Below are the code and all the weights of a small trained network. Each question names an input and a target symbol and asks about switching units off, where a switched-off unit gives its printed mean instead of its output.

import numpy as np


def w(rows, s, z=0):
    codes = np.array(rows[::2]) - 128.0
    scale = np.full(codes.shape[1], s)
    scale[-1] = z or s
    return codes * scale


def norm(h):
    return h / np.sqrt((h * h).mean(-1, keepdims=True) + 1e-5)


def f(y):
    return y / 2 * (1 + np.tanh(0.7978845608 * (y + 0.044715 * y**3)))


def softmax(a):
    e = np.exp(a - a.max(-1, keepdims=True))
    return e / e.sum(-1, keepdims=True)


def log_softmax(a):
    a = a - a.max(-1, keepdims=True)
    return a - np.log(np.exp(a).sum(-1, keepdims=True))


def net(x, mask):
    ids = ['ΓΔΦαεω'.index(c) for c in x.split()]
    T = len(ids)
    res = E[ids] + P[:T]
    u = 0
    for l in range(2):
        q, k, v = (norm(res) @ M[l].T for M in (Q, K, V))
        z = softmax(np.where(np.tri(T) > 0, q @ k.T / 4**0.5, -1e9)) @ v
        res = res + np.where(mask[u], z, O[l][:, -1]) @ O[l][:, :-1]
        u += 1
        y = f(norm(res) @ A[l][:, :-1].T + A[l][:, -1])
        res = res + np.where(mask[u : u + 4], y, B[l][:, -1]) @ B[l][:, :-1]
        u += 4
    return log_softmax(norm(res)[-1] @ U[:, :-1].T + U[:, -1])


Q, K, V, O, A, B = {}, {}, {}, {}, {}, {}
E = w([
[158,91,152,224,251],'Γ',
[196,67,135,79,142],'Δ',
[196,230,151,151,124],'Φ',
[137,113,105,45,36],'α',
[80,148,120,91,101],'ε',
[139,98,180,184,85],'ω',
],0.015)
P = w([
[201,238,163,30,254],'0',
[150,207,229,37,199],'1',
[153,185,193,66,179],'2',
[151,167,190,82,143],'3',
[147,151,175,103,124],'4',
[154,129,162,115,105],'5',
[149,113,137,138,99],'6',
[145,92,123,142,78],'7',
[133,88,100,158,65],'8',
[125,67,78,167,58],'9',
[124,51,65,181,42],'10',
[112,39,43,197,38],'11',
[91,11,35,201,21],'12',
[125,25,27,242,26],'13',
],0.007)
Q[0] = w([
[189,98,96,41,151],'0.h1',
[184,28,139,128,99],'0.h1',
[206,162,110,129,70],'0.h1',
[191,190,104,173,254],'0.h1',
],0.031)
K[0] = w([
[105,66,92,51,125],'0.h1',
[186,3,99,160,124],'0.h1',
[202,156,81,136,73],'0.h1',
[200,178,209,91,214],'0.h1',
],0.029)
V[0] = w([
[125,148,119,114,124],'0.h1',
[139,197,149,2,148],'0.h1',
[53,159,67,124,70],'0.h1',
[75,168,92,94,90],'0.h1',
],0.0082)
O[0] = w([
[118,148,100,107,131,128],'0.h1',
[127,206,58,45,147,253],'0.h1',
[2,192,104,142,72,54],'0.h1',
[32,196,94,115,90,105],'0.h1',
],0.0086,0.0031)
A[0] = w([
[194,245,104,244,134,2],'0.n1',
[131,171,217,215,203,175],'0.n2',
[53,178,129,163,194,148],'0.n3',
[124,184,130,193,251,135],'0.n4',
],0.02,0.0051)
B[0] = w([
[157,90,43,172,74,203],'0.n1',
[138,254,146,72,53,254],'0.n2',
[191,196,84,216,169,177],'0.n3',
[170,162,89,60,146,202],'0.n4',
],0.014,0.0046)
Q[1] = w([
[255,190,55,168,12],'1.h1',
[149,124,187,125,81],'1.h1',
[212,123,49,126,52],'1.h1',
[133,135,133,168,176],'1.h1',
],0.027)
K[1] = w([
[27,5,143,213,99],'1.h1',
[148,117,50,146,105],'1.h1',
[84,75,142,223,67],'1.h1',
[90,123,148,83,125],'1.h1',
],0.025)
V[1] = w([
[46,69,63,77,171],'1.h1',
[112,94,212,45,148],'1.h1',
[188,78,78,149,134],'1.h1',
[146,103,114,86,6],'1.h1',
],0.018)
O[1] = w([
[5,180,102,117,52,80],'1.h1',
[155,30,69,113,71,124],'1.h1',
[230,145,72,111,65,166],'1.h1',
[173,78,204,15,131,254],'1.h1',
],0.012,0.0084)
A[1] = w([
[117,4,49,213,149,15],'1.n1',
[86,1,115,136,93,109],'1.n2',
[198,158,134,199,152,254],'1.n3',
[116,54,113,127,228,186],'1.n4',
],0.023,0.0046)
B[1] = w([
[106,10,137,251,50,147],'1.n1',
[71,88,157,157,76,183],'1.n2',
[127,123,148,230,120,254],'1.n3',
[41,147,80,97,185,193],'1.n4',
],0.019,0.0099)
U = w([
[197,219,88,90,165,170],'Γ',
[119,64,120,152,181,253],'Δ',
[111,97,227,181,86,165],'Φ',
[179,127,3,181,17,34],'α',
[54,138,117,38,83,84],'ε',
[46,211,102,205,156,52],'ω',
],0.0062,0.0037)

Each question gives the input, a string of symbols that net reads in full, and the target symbol t.
The units are the heads (4 rows each of Q, K, V and O) and the neurons (one row each of A and B). Each row of codes is followed by its name. A weight is (code - 128) times the scale printed after its matrix; where a second scale follows, it is the last column's (O, A, B and U).
mask holds one flag per unit, layer by layer, with each layer's heads first. A switched-off unit (its flag False) gives its mean, the last column of its rows in O or B, instead of its output. The means were averaged over made-up inputs and are rounded, as every weight is.
A unit's drop is (log p(t) with every unit on - log p(t) with that unit switched off) / (log p(t) with every unit on - log p(t) with every unit switched off).
The circuit of an input: a set's keep is (log p(t) with only the set's units on - log p(t) with every unit switched off) / (log p(t) with every unit on - log p(t) with every unit switched off). Starting from all 10 units, units are removed one at a time, each time the one whose removal leaves the highest keep (on an exact tie, the one counted first), for as long as the keep stays at least 0.8.
units of the circuit, in order: the units of the circuit, biggest drop first
top k neurons: the k neurons with the biggest drops, biggest first
k most important neurons of layer l: the k neurons of layer l with the biggest drops, biggest first
drop of u: that unit's drop, to one decimal
input Φ Δ Δ Γ α Δ α α Δ Γ Γ Φ α, target ε: units of the circuit, in order : (0.h1 1.h1 0.n2)
input ε α Δ ε ω Δ Γ ε α ω ε, target Δ: units of the circuit, in order : (1.h1 0.n3 0.n2 0.h1)
input Δ Δ Φ Γ ω ε ε α Φ, target ε: units of the circuit, in order : (0.n2 1.h1 0.n3)
input ω ε Γ Γ Γ Φ α, target Γ: units of the circuit, in order : (0.n1 1.h1)
input Δ Δ ε, target α: units of the circuit, in order : (0.n2 1.h1)
input Γ α α Δ α Δ Γ Δ Δ ω ε, target ω: top 3 neurons : (0.n3 0.n2 1.n4)
input ω Δ Δ Δ Δ Δ Φ Δ ε Δ Γ, target Γ: units of the circuit, in order : (0.n4)
input α Δ α Δ ε α, target ω: units of the circuit, in order : (0.h1 1.h1)
input Δ ω ω α ε α, target ω: 3 most important neurons of layer 0 : (0.n2 0.n1 0.n3)
input ε α ε Δ ω α Δ Φ α, target Γ: top 4 neurons : (0.n1 0.n3 0.n2 1.n2)
input α Δ Δ α Φ ω ε Δ α α, target ε: units of the circuit, in order : (0.n2 0.h1 1.h1)
input ω α Φ ε ω ω α, target Δ: 3 most important neurons of layer 0 : (0.n1 0.n2 0.n4)
input Δ ω ε, target ω: top 2 neurons : (0.n3 0.n2)
input ε α Δ Φ Φ Γ, target Γ: top 2 neurons : (0.n4 0.n1)
input ε ω α Δ Δ ε Δ Δ Δ Γ, target α: top 3 neurons : (0.n2 0.n1 1.n3)
input α ε ε Δ, target ω: 3 most important neurons of layer 0 : (0.n1 0.n3 0.n4)
input α ε Φ ω Φ, target Δ: top 2 neurons : (0.n4 0.n2)
input α α ε ε ω ε, target Δ: top 3 neurons : (0.n3 0.n2 0.n1)
input Δ Δ Δ Γ Δ Δ Δ Φ Δ α Φ Δ ω α, target Δ: top 2 neurons : (0.n2 1.n4)
input Γ α α Δ, target ε: top 4 neurons : (0.n3 0.n1 1.n3 1.n4)
input Δ α ε α ε ε α ε Δ, target ω: drop of 1.h1 : 0.6
